Here is a tiny trained network, its code and every weight. The questions are about switching its units off for an input and a class, where a switched-off unit gives its printed mean instead of its output.

import numpy as np


def w(rows, s, z=0):
    codes = np.array(rows[::2]) - 128.0
    scale = np.full(codes.shape[1], s)
    scale[-1] = z or s
    return codes * scale


def norm(h):
    return h / np.sqrt((h * h).mean(-1, keepdims=True) + 1e-5)


def f(y):
    return y / 2 * (1 + np.tanh(0.7978845608 * (y + 0.044715 * y**3)))


def log_softmax(a):
    a = a - a.max(-1, keepdims=True)
    return a - np.log(np.exp(a).sum(-1, keepdims=True))


def net(x, mask):
    res = np.array(x, float).reshape(1, 5) / 4 @ E
    u = 0
    for l in range(4):
        y = f(norm(res) @ A[l][:, :-1].T + A[l][:, -1])
        res = res + np.where(mask[u : u + 10], y, B[l][:, -1]) @ B[l][:, :-1]
        u += 10
    return log_softmax(norm(res)[-1] @ U[:, :-1].T + U[:, -1])


A, B = {}, {}
E = w([
[27,141,147,92,183,131,106],'x0',
[130,197,120,210,151,115,122],'x1',
[125,129,128,129,125,126,128],'x2',
[128,129,130,127,128,126,129],'x3',
[138,110,113,147,127,107,3],'x4',
],0.0043)
A[0] = w([
[139,138,142,162,139,138,78,1],'L0N0',
[147,28,145,52,87,104,61,62],'L0N1',
[254,123,131,145,73,128,223,160],'L0N2',
[133,158,111,139,108,151,144,37],'L0N3',
[75,165,96,88,126,150,180,25],'L0N4',
[121,156,162,201,148,97,201,2],'L0N5',
[124,119,126,138,132,135,134,82],'L0N6',
[242,98,112,163,32,134,78,4],'L0N7',
[138,163,153,121,89,159,117,101],'L0N8',
[134,67,139,40,100,151,205,118],'L0N9',
],0.0064,0.0011)
B[0] = w([
[116,144,141,164,54,83,117,142],'L0N0',
[166,171,73,38,134,254,137,215],'L0N1',
[45,187,68,107,30,163,50,254],'L0N2',
[122,144,126,175,172,146,114,127],'L0N3',
[207,128,179,106,162,116,151,149],'L0N4',
[192,208,97,65,207,174,97,172],'L0N5',
[120,130,124,133,144,124,130,123],'L0N6',
[220,70,157,126,202,85,212,229],'L0N7',
[118,116,87,164,169,122,126,127],'L0N8',
[88,49,158,155,53,21,133,202],'L0N9',
],0.0072,0.0053)
A[1] = w([
[77,161,138,247,96,138,46,3],'L1N0',
[143,2,211,129,139,127,224,46],'L1N1',
[200,163,173,207,223,80,218,94],'L1N2',
[144,152,148,120,232,145,188,48],'L1N3',
[146,146,125,232,120,103,189,81],'L1N4',
[128,74,156,75,167,66,109,96],'L1N5',
[64,109,101,82,139,206,137,89],'L1N6',
[167,101,136,226,183,55,33,77],'L1N7',
[96,111,105,141,153,139,121,93],'L1N8',
[87,121,159,150,99,88,54,80],'L1N9',
],0.0063,0.0014)
B[1] = w([
[167,90,74,63,211,104,145,254],'L1N0',
[169,198,87,115,222,51,53,213],'L1N1',
[95,96,165,146,5,149,176,254],'L1N2',
[123,84,166,122,114,146,177,185],'L1N3',
[146,142,162,165,109,153,50,143],'L1N4',
[164,188,92,112,123,130,118,158],'L1N5',
[179,182,154,255,111,99,118,220],'L1N6',
[131,166,171,146,93,50,134,242],'L1N7',
[126,141,119,76,94,140,135,115],'L1N8',
[135,101,73,79,86,137,176,198],'L1N9',
],0.0091,0.0023)
A[2] = w([
[76,181,158,106,131,87,107,106],'L2N0',
[145,92,183,97,128,211,198,88],'L2N1',
[104,150,116,108,135,170,101,78],'L2N2',
[18,30,82,123,90,121,112,84],'L2N3',
[108,128,99,68,137,144,158,114],'L2N4',
[75,178,108,157,140,220,23,10],'L2N5',
[46,86,225,170,146,203,204,67],'L2N6',
[131,132,92,141,210,143,163,62],'L2N7',
[103,88,241,60,121,177,51,111],'L2N8',
[110,98,114,90,254,29,121,94],'L2N9',
],0.0078,0.0013)
B[2] = w([
[182,99,67,73,111,130,110,159],'L2N0',
[164,172,111,208,202,80,149,185],'L2N1',
[149,148,145,147,118,136,103,149],'L2N2',
[173,122,207,218,125,76,136,173],'L2N3',
[165,162,191,185,150,128,110,180],'L2N4',
[84,170,132,130,84,207,73,216],'L2N5',
[97,220,101,200,187,131,255,176],'L2N6',
[198,83,140,80,63,137,128,142],'L2N7',
[146,208,112,171,111,141,155,130],'L2N8',
[93,176,153,45,181,77,73,253],'L2N9',
],0.01,0.0039)
A[3] = w([
[152,101,170,226,99,195,145,71],'L3N0',
[59,163,92,125,102,180,133,35],'L3N1',
[206,165,151,163,180,114,81,115],'L3N2',
[107,119,38,143,155,96,108,143],'L3N3',
[150,126,167,75,112,151,193,117],'L3N4',
[30,148,133,136,110,253,73,50],'L3N5',
[204,73,85,130,216,184,189,7],'L3N6',
[42,3,216,233,15,38,120,51],'L3N7',
[128,156,89,76,111,88,159,142],'L3N8',
[210,25,130,107,227,184,186,1],'L3N9',
],0.0071,0.00096)
B[3] = w([
[103,119,139,89,177,71,85,172],'L3N0',
[154,110,162,168,179,183,78,159],'L3N1',
[2,57,134,99,95,116,155,178],'L3N2',
[69,121,227,93,126,142,167,136],'L3N3',
[30,144,16,171,119,97,88,132],'L3N4',
[75,143,177,162,93,203,66,214],'L3N5',
[110,48,44,79,113,180,189,172],'L3N6',
[221,42,163,228,42,45,127,253],'L3N7',
[86,81,181,153,211,142,94,166],'L3N8',
[157,63,65,50,116,222,150,169],'L3N9',
],0.0098,0.0051)
U = w([
[183,78,157,192,60,59,135,203],'0',
[98,183,149,152,108,236,58,236],'1',
[94,151,152,25,204,49,92,143],'2',
[102,197,119,186,189,139,245,6],'3',
[144,53,47,56,132,198,183,18],'4',
],0.011,0.0011)

Each question gives the input, the list of numbers given to net, and the class t.
The units are the neurons (one row each of A and B). Each row of codes is followed by its name. A weight is (code - 128) times the scale printed after its matrix; where a second scale follows, it is the last column's (A, B and U).
mask holds one flag per neuron, layer by layer. A switched-off neuron (its flag False) gives its mean, the last column of its row in B, instead of its output. The means were averaged over made-up inputs and are rounded, as every weight is.
A unit's drop is (log p(t) with every unit on - log p(t) with that unit switched off) / (log p(t) with every unit on - log p(t) with every unit switched off).
The circuit of an input: a set's keep is (log p(t) with only the set's units on - log p(t) with every unit switched off) / (log p(t) with every unit on - log p(t) with every unit switched off). Starting from the 12 units with the biggest drops (on a tie, the unit counted first), units are removed one at a time, each time the one whose removal leaves the highest keep (on an exact tie, the one counted first), for as long as the keep stays at least 0.8.
circuit, biggest first: the units of the circuit, biggest drop first
most important unit: the unit with the biggest drop
k most important neurons: the k neurons with the biggest drops, biggest first
k most important neurons of layer l: the k neurons of layer l with the biggest drops, biggest first
drop of u: that unit's drop, to one decimal
input [1,-5,8,4,-6], class 2: circuit, biggest first => L1N1, L1N2
input [-2,-2,-6,-2,7], class 4: most important unit => L0N1
input [1,-4,-1,3,-1], class 2: 3 most important neurons => L0N2, L1N1, L0N9
input [-8,1,-2,-5,-5], class 1: 2 most important neurons => L0N2, L0N5
input [1,-5,7,-1,-7], class 2: circuit, biggest first => L1N1, L1N2
input [0,0,2,6,4], class 4: 3 most important neurons => L0N1, L0N2, L0N9
input [0,1,1,6,-8], class 1: 2 most important neurons => L0N5, L0N7
input [-1,8,-5,-2,-7], class 1: 2 most important neurons => L0N7, L0N2
input [-1,-5,-4,2,7], class 4: 2 most important neurons of layer 0 => L0N1, L0N2
input [0,2,-7,1,-5], class 1: 3 most important neurons of layer 0 => L0N7, L0N2, L0N5
input [-6,0,5,2,5], class 4: 3 most important neurons => L0N7, L0N9, L0N1
input [7,0,1,-8,4], class 1: 2 most important neurons => L0N9, L1N6
input [-3,1,-1,0,-6], class 1: 2 most important neurons => L0N5, L0N2
input [0,-2,4,6,2], class 4: circuit, biggest first => L0N1
input [1,-8,-6,2,-1], class 2: 3 most important neurons => L0N2, L1N1, L1N2
input [-4,-2,4,3,5], class 4: 2 most important neurons of layer 0 => L0N7, L0N1
input [2,3,-4,6,4], class 2: 2 most important neurons => L1N0, L0N7
input [1,5,-6,-5,-2], class 3: 2 most important neurons of layer 0 => L0N2, L0N1
input [-4,-3,8,-8,5], class 4: 2 most important neurons => L0N7, L0N1
input [0,6,7,5,-5], class 1: most important unit => L0N7
input [-5,-4,5,6,4], class 4: 2 most important neurons => L0N7, L0N1
input [7,-1,4,-3,2], class 1: 2 most important neurons => L0N7, L0N9
input [3,-8,8,-3,1], class 1: 2 most important neurons of layer 1 => L1N0, L1N6
input [5,7,-3,1,-2], class 3: drop of L0N2 => 3.5
input [6,2,2,1,5], class 2: drop of L1N0 => 4.5
input [7,2,-8,1,0], class 3: drop of L1N4 => 0.0
input [1,-2,0,8,8], class 1: most important unit => L0N1
input [5,5,-6,2,-3], class 3: drop of L0N2 => 2.0
